Below is a small trained network, with its code and all its weights. Each question gives an input and a target symbol and asks what happens when units are switched off, that is, made to give their printed mean instead of their output.

import numpy as np


def w(rows, s, z=0):
    codes = np.array(rows[::2]) - 128.0
    scale = np.full(codes.shape[1], s)
    scale[-1] = z or s
    return codes * scale


def norm(h):
    return h / np.sqrt((h * h).mean(-1, keepdims=True) + 1e-5)


def f(y):
    return np.maximum(y, 0)


def softmax(a):
    e = np.exp(a - a.max(-1, keepdims=True))
    return e / e.sum(-1, keepdims=True)


def log_softmax(a):
    a = a - a.max(-1, keepdims=True)
    return a - np.log(np.exp(a).sum(-1, keepdims=True))


def net(x, mask):
    ids = ['αβζημξσφ'.index(c) for c in x.split()]
    T = len(ids)
    res = E[ids] + P[:T]
    q, k, v = (norm(res) @ M[0].T for M in (Q, K, V))
    z = softmax(np.where(np.tri(T) > 0, q @ k.T / 4**0.5, -1e9)) @ v
    res = res + np.where(mask[0], z, O[0][:, -1]) @ O[0][:, :-1]
    y = f(norm(res) @ A[0][:, :-1].T + A[0][:, -1])
    res = res + np.where(mask[1:13], y, B[0][:, -1]) @ B[0][:, :-1]
    return log_softmax(norm(res)[-1] @ U[:, :-1].T + U[:, -1])


Q, K, V, O, A, B = {}, {}, {}, {}, {}, {}
E = w([
[122,161,186,105,178,155],'α',
[115,210,199,93,133,132],'β',
[28,114,133,205,192,153],'ζ',
[137,167,205,153,57,117],'η',
[149,132,136,184,155,122],'μ',
[60,87,174,131,173,53],'ξ',
[119,86,63,74,236,248],'σ',
[52,202,196,162,101,152],'φ',
],0.015)
P = w([
[227,87,52,169,133,74],'0',
[136,255,149,121,52,47],'1',
[95,195,139,222,161,114],'2',
[125,102,159,142,180,189],'3',
[129,168,86,159,130,141],'4',
[136,114,54,157,119,164],'5',
[141,70,81,196,148,156],'6',
[155,100,102,222,202,159],'7',
[132,48,20,194,54,125],'8',
[177,47,70,183,93,140],'9',
[129,147,88,78,95,124],'10',
[140,125,127,151,206,153],'11',
],0.0086)
Q[0] = w([
[67,163,56,142,213,125],'head 1',
[231,170,120,118,159,131],'head 1',
[68,255,149,181,145,109],'head 1',
[158,205,136,120,66,135],'head 1',
],0.009)
K[0] = w([
[205,57,3,103,175,70],'head 1',
[86,114,96,156,83,174],'head 1',
[123,64,90,178,173,124],'head 1',
[3,128,84,113,6,226],'head 1',
],0.0067)
V[0] = w([
[104,106,72,179,169,93],'head 1',
[95,138,144,80,116,180],'head 1',
[201,107,155,80,188,113],'head 1',
[118,254,142,124,173,54],'head 1',
],0.0087)
O[0] = w([
[102,83,138,84,92,145,253],'head 1',
[118,157,69,189,110,180,74],'head 1',
[98,98,2,180,115,52,83],'head 1',
[127,157,134,169,172,48,231],'head 1',
],0.0098,0.0037)
A[0] = w([
[127,46,186,103,186,82,208],'neuron 1',
[126,85,66,75,131,178,237],'neuron 2',
[157,98,176,203,92,178,231],'neuron 3',
[175,155,129,53,114,187,206],'neuron 4',
[64,49,192,67,122,91,135],'neuron 5',
[255,160,166,122,134,111,215],'neuron 6',
[161,114,34,87,191,204,105],'neuron 7',
[176,102,163,171,114,132,38],'neuron 8',
[45,126,135,146,142,179,254],'neuron 9',
[76,81,124,221,78,129,167],'neuron 10',
[72,130,206,165,202,207,177],'neuron 11',
[159,118,219,60,58,240,188],'neuron 12',
],0.0085,0.0031)
B[0] = w([
[50,135,117,66,191,84,187],'neuron 1',
[188,93,220,175,157,111,166],'neuron 2',
[110,138,130,106,34,166,188],'neuron 3',
[173,125,108,166,165,130,161],'neuron 4',
[146,96,105,24,116,61,176],'neuron 5',
[18,167,164,189,152,174,165],'neuron 6',
[148,2,168,211,186,132,168],'neuron 7',
[78,146,63,68,150,176,136],'neuron 8',
[186,151,167,136,78,154,221],'neuron 9',
[121,204,80,134,122,140,179],'neuron 10',
[154,140,83,132,86,210,253],'neuron 11',
[235,131,137,115,130,176,208],'neuron 12',
],0.0073,0.011)
U = w([
[96,176,254,169,74,178,254],'α',
[141,185,187,117,35,171,115],'β',
[207,99,125,171,6,172,155],'ζ',
[184,93,157,43,24,202,92],'η',
[207,186,68,182,187,87,47],'μ',
[86,78,204,68,146,65,95],'ξ',
[204,94,181,219,229,112,145],'σ',
[158,123,109,70,174,138,101],'φ',
],0.0072,0.0024)

Each question gives the input, a string of symbols that net reads in full, and the target symbol t.
The units are the heads (4 rows each of Q, K, V and O) and the neurons (one row each of A and B). Each row of codes is followed by its name. A weight is (code - 128) times the scale printed after its matrix; where a second scale follows, it is the last column's (O, A, B and U).
mask holds one flag per unit, heads first, then neurons. A switched-off unit (its flag False) gives its mean, the last column of its rows in O or B, instead of its output. The means were averaged over made-up inputs and are rounded, as every weight is.
A unit's drop is (log p(t) with every unit on - log p(t) with that unit switched off) / (log p(t) with every unit on - log p(t) with every unit switched off).
The circuit of an input: a set's keep is (log p(t) with only the set's units on - log p(t) with every unit switched off) / (log p(t) with every unit on - log p(t) with every unit switched off). Starting from the 12 units with the biggest drops (on a tie, the unit counted first), units are removed one at a time, each time the one whose removal leaves the highest keep (on an exact tie, the one counted first), for as long as the keep stays at least 0.8.
circuit, biggest first: the units of the circuit, biggest drop first
top k neurons: the k neurons with the biggest drops, biggest first
drop of u: that unit's drop, to one decimal
input μ η ζ μ α β α, target ξ: circuit, biggest first -> [head 1; neuron 1]
input φ φ α η φ α α σ ξ α, target α: circuit, biggest first -> [head 1; neuron 6]
input ξ η φ η β φ α, target φ: circuit, biggest first -> [head 1; neuron 1]
input ζ φ α, target η: circuit, biggest first -> [head 1; neuron 5]
input μ σ φ σ μ η σ ζ σ σ, target σ: circuit, biggest first -> [neuron 7; neuron 2]
input ζ σ ζ β η ζ φ μ ζ β φ μ, target η: circuit, biggest first -> [head 1; neuron 5]
input ζ μ ζ, target η: circuit, biggest first -> [head 1; neuron 5; neuron 11]
input ζ φ β, target η: circuit, biggest first -> [head 1; neuron 12]
input φ α φ α ζ β σ η β μ, target α: top 2 neurons -> [neuron 6; neuron 3]
input ξ σ φ μ η β η α, target φ: top 3 neurons -> [neuron 1; neuron 11; neuron 2]
input ζ ζ μ η σ ζ μ, target η: top neuron -> [neuron 3]
input μ σ φ β φ η μ, target ξ: top 3 neurons -> [neuron 1; neuron 11; neuron 12]
input ζ σ φ ζ ζ σ ζ σ φ η ζ, target η: top 2 neurons -> [neuron 5; neuron 6]
input α φ ξ ξ φ α ξ ζ ζ, target μ: top neuron -> [neuron 10]
input σ η ζ α σ σ ζ, target ζ: drop of neuron 7 -> 0.0
input α ζ β ξ σ μ ξ ξ μ, target μ: drop of neuron 10 -> 0.3
input β β ζ η β φ μ σ μ, target μ: drop of neuron 10 -> 0.1
